Below is a small trained network, with its code and all its weights. Each question gives an input and a class and asks what happens when units are switched off, that is, made to give their printed mean instead of their output.

import numpy as np


def w(rows, s, z=0):
    codes = np.array(rows[::2]) - 128.0
    scale = np.full(codes.shape[1], s)
    scale[-1] = z or s
    return codes * scale


def f(y):
    return np.maximum(y, 0)


def log_softmax(a):
    a = a - a.max(-1, keepdims=True)
    return a - np.log(np.exp(a).sum(-1, keepdims=True))


def net(x, mask):
    res = np.array(x, float).reshape(1, 5) / 4 @ E
    y = f(res @ A[0][:, :-1].T + A[0][:, -1])
    res = res + np.where(mask, y, B[0][:, -1]) @ B[0][:, :-1]
    return log_softmax(res[-1] @ U[:, :-1].T + U[:, -1])


A, B = {}, {}
E = w([
[98,92,143,12,77,106,163,218,167,16,171,254],'x0',
[58,67,167,157,152,133,218,114,168,25,138,115],'x1',
[153,213,68,137,71,184,170,194,170,124,168,79],'x2',
[184,238,200,232,69,29,158,26,66,182,81,97],'x3',
[98,18,198,20,105,176,227,136,215,220,63,45],'x4',
],0.0085)
A[0] = w([
[224,155,172,93,67,67,142,90,111,216,69,142,211],'n0',
[160,138,44,96,96,207,138,207,145,164,217,16,48],'n1',
[149,152,170,111,86,132,183,69,114,219,98,63,103],'n2',
[85,85,191,179,73,169,191,14,101,201,86,3,165],'n3',
[176,189,115,177,68,148,152,136,89,171,139,97,3],'n4',
[97,66,90,148,163,183,82,142,131,111,188,137,136],'n5',
[147,250,127,224,118,64,30,103,64,148,163,122,136],'n6',
],0.0064,0.0048)
B[0] = w([
[108,155,147,63,128,66,219,117,124,150,162,114,214],'n0',
[216,136,118,179,153,92,36,89,94,118,105,103,190],'n1',
[97,78,152,105,104,161,237,126,170,188,141,184,193],'n2',
[136,65,150,81,173,159,160,100,149,140,210,116,230],'n3',
[2,134,176,96,159,209,143,157,196,97,97,92,174],'n4',
[95,81,130,80,121,171,173,118,129,118,174,147,180],'n5',
[92,187,101,165,109,185,82,70,212,205,226,106,254],'n6',
],0.0095,0.014)
U = w([
[253,210,177,222,108,25,136,66,78,154,157,18,3],'0',
[29,34,150,2,139,164,162,209,169,34,183,149,253],'1',
],0.0067,0.0042)

Each question gives the input, the list of numbers given to net, and the class t.
The units are the neurons (one row each of A and B). Each row of codes is followed by its name. A weight is (code - 128) times the scale printed after its matrix; where a second scale follows, it is the last column's (A, B and U).
mask holds one flag per neuron, in row order. A switched-off neuron (its flag False) gives its mean, the last column of its row in B, instead of its output. The means were averaged over made-up inputs and are rounded, as every weight is.
A unit's drop is (log p(t) with every unit on - log p(t) with that unit switched off) / (log p(t) with every unit on - log p(t) with every unit switched off).
The circuit of an input: a set's keep is (log p(t) with only the set's units on - log p(t) with every unit switched off) / (log p(t) with every unit on - log p(t) with every unit switched off). Starting from all 7 units, units are removed one at a time, each time the one whose removal leaves the highest keep (on an exact tie, the one counted first), for as long as the keep stays at least 0.8.
units of the circuit, in order: the units of the circuit, biggest drop first
most important unit: the unit with the biggest drop
k most important neurons: the k neurons with the biggest drops, biggest first
drop of u: that unit's drop, to one decimal
input [-8,2,8,5,0], class 1: most important unit => n4
input [1,2,1,1,-1], class 0: 2 most important neurons => [n4; n3]
input [0,-6,-2,-1,0], class 0: 4 most important neurons => [n4; n3; n2; n5]
input [-7,1,-2,4,1], class 1: units of the circuit, in order => [n3; n2]
input [-6,-8,1,-8,5], class 0: 2 most important neurons => [n1; n4]
input [-2,-5,7,-2,6], class 0: 2 most important neurons => [n1; n5]
input [5,-7,7,-5,-5], class 0: drop of n1 => 0.7
input [2,-5,6,-2,5], class 0: drop of n1 => 0.5
input [3,-6,5,-3,2], class 0: drop of n1 => 0.5
input [-5,-6,8,4,8], class 1: drop of n2 => 0.1
